Below is a small trained network, with its code and all its weights. Each question gives an input and a class and asks what happens when units are switched off, that is, made to give their printed mean instead of their output.

import numpy as np


def w(rows, s, z=0):
    codes = np.array(rows[::2]) - 128.0
    scale = np.full(codes.shape[1], s)
    scale[-1] = z or s
    return codes * scale


def norm(h):
    return h / np.sqrt((h * h).mean(-1, keepdims=True) + 1e-5)


def f(y):
    return y / 2 * (1 + np.tanh(0.7978845608 * (y + 0.044715 * y**3)))


def log_softmax(a):
    a = a - a.max(-1, keepdims=True)
    return a - np.log(np.exp(a).sum(-1, keepdims=True))


def net(x, mask):
    res = np.array(x, float).reshape(1, 6) / 4 @ E
    u = 0
    for l in range(2):
        y = f(norm(res) @ A[l][:, :-1].T + A[l][:, -1])
        res = res + np.where(mask[u : u + 11], y, B[l][:, -1]) @ B[l][:, :-1]
        u += 11
    return log_softmax(norm(res)[-1] @ U[:, :-1].T + U[:, -1])


A, B = {}, {}
E = w([
[181,186,180,121,45,97],'x0',
[151,202,70,254,169,214],'x1',
[160,108,125,167,78,66],'x2',
[148,124,35,91,85,100],'x3',
[47,148,140,111,121,157],'x4',
[186,67,146,50,88,167],'x5',
],0.0048)
A[0] = w([
[61,198,135,130,209,170,40],'L0N1',
[55,68,214,104,117,99,3],'L0N2',
[102,103,135,73,109,144,100],'L0N3',
[207,161,151,147,66,115,94],'L0N4',
[178,194,114,167,100,163,86],'L0N5',
[214,73,150,118,159,95,72],'L0N6',
[93,91,4,104,166,95,203],'L0N7',
[76,135,149,254,193,55,92],'L0N8',
[121,247,136,174,122,150,78],'L0N9',
[172,192,163,91,165,65,67],'L0N10',
[187,130,197,207,123,219,110],'L0N11',
],0.0081,0.0031)
B[0] = w([
[144,148,183,108,78,40,191],'L0N1',
[51,99,141,133,208,83,207],'L0N2',
[149,155,174,241,178,163,170],'L0N3',
[162,222,111,138,136,70,190],'L0N4',
[115,89,110,104,139,74,177],'L0N5',
[124,168,183,135,212,162,170],'L0N6',
[125,184,52,113,46,203,254],'L0N7',
[105,163,7,215,52,142,231],'L0N8',
[58,77,65,117,102,193,192],'L0N9',
[134,162,97,123,123,239,141],'L0N10',
[28,143,2,114,180,170,207],'L0N11',
],0.006,0.004)
A[1] = w([
[77,72,1,112,86,175,75],'L1N1',
[86,39,193,53,144,107,144],'L1N2',
[103,154,99,114,71,85,245],'L1N3',
[146,129,50,121,157,180,107],'L1N4',
[80,122,139,253,126,84,60],'L1N5',
[220,88,55,157,223,93,63],'L1N6',
[71,118,86,205,103,176,252],'L1N7',
[106,114,145,207,144,118,193],'L1N8',
[146,125,197,123,76,83,112],'L1N9',
[120,216,126,98,151,162,60],'L1N10',
[170,131,129,108,132,185,214],'L1N11',
],0.0087,0.0028)
B[1] = w([
[86,105,75,185,164,107,254],'L1N1',
[80,192,158,150,148,122,193],'L1N2',
[163,96,116,127,194,190,203],'L1N3',
[71,126,114,117,149,70,186],'L1N4',
[127,83,90,129,98,118,160],'L1N5',
[89,219,204,2,139,138,138],'L1N6',
[97,87,62,88,171,98,240],'L1N7',
[107,107,99,65,81,122,150],'L1N8',
[101,83,93,165,109,183,147],'L1N9',
[100,114,89,146,113,73,144],'L1N10',
[97,159,71,159,144,62,152],'L1N11',
],0.0088,0.0081)
U = w([
[78,111,35,125,158,122,197],'0',
[105,156,244,88,152,131,189],'1',
[254,139,116,114,78,130,82],'2',
[161,89,175,143,88,145,2],'3',
],0.016,0.0062)

Each question gives the input, the list of numbers given to net, and the class t.
The units are the neurons (one row each of A and B). Each row of codes is followed by its name. A weight is (code - 128) times the scale printed after its matrix; where a second scale follows, it is the last column's (A, B and U).
mask holds one flag per neuron, layer by layer. A switched-off neuron (its flag False) gives its mean, the last column of its row in B, instead of its output. The means were averaged over made-up inputs and are rounded, as every weight is.
A unit's drop is (log p(t) with every unit on - log p(t) with that unit switched off) / (log p(t) with every unit on - log p(t) with every unit switched off).
most important unit: the unit with the biggest drop
k most important neurons: the k neurons with the biggest drops, biggest first
top k neurons in layer l: the k neurons of layer l with the biggest drops, biggest first
drop when u is switched off: that unit's drop, to one decimal
input [-1,0,5,6,-4,7], class 2: most important unit	L0N11
input [8,-7,5,1,-1,4], class 3: 4 most important neurons	(L1N9 L0N7 L1N6 L0N8)
input [1,-5,-1,6,7,8], class 1: 3 most important neurons	(L0N8 L0N11 L1N7)
input [5,1,4,-3,-2,2], class 2: top 4 neurons in layer 0	(L0N4 L0N8 L0N7 L0N2)
input [6,0,6,-3,-5,-2], class 2: 3 most important neurons	(L0N4 L1N1 L1N7)
input [6,-3,7,3,8,1], class 2: 3 most important neurons	(L1N1 L1N7 L0N4)
input [0,-2,7,0,-3,-2], class 2: 2 most important neurons	(L1N1 L0N11)
input [7,0,4,-1,-2,-1], class 2: 2 most important neurons	(L1N1 L1N7)
input [0,-3,2,7,-6,5], class 2: top 2 neurons in layer 1	(L1N7 L1N1)
input [7,-4,3,-2,3,7], class 1: 2 most important neurons	(L0N8 L0N7)
input [-4,0,-8,-8,-1,2], class 1: top 2 neurons in layer 1	(L1N1 L1N7)
input [4,-8,5,2,6,-4], class 1: top 2 neurons in layer 1	(L1N1 L1N7)
input [0,0,5,4,-3,5], class 2: drop when L0N11 is switched off	0.1
input [6,-5,-1,2,8,-4], class 1: most important unit	L0N8
input [3,-1,-4,8,-2,8], class 2: drop when L1N7 is switched off	0.2
input [2,-2,-2,-7,2,0], class 1: drop when L1N1 is switched off	0.3
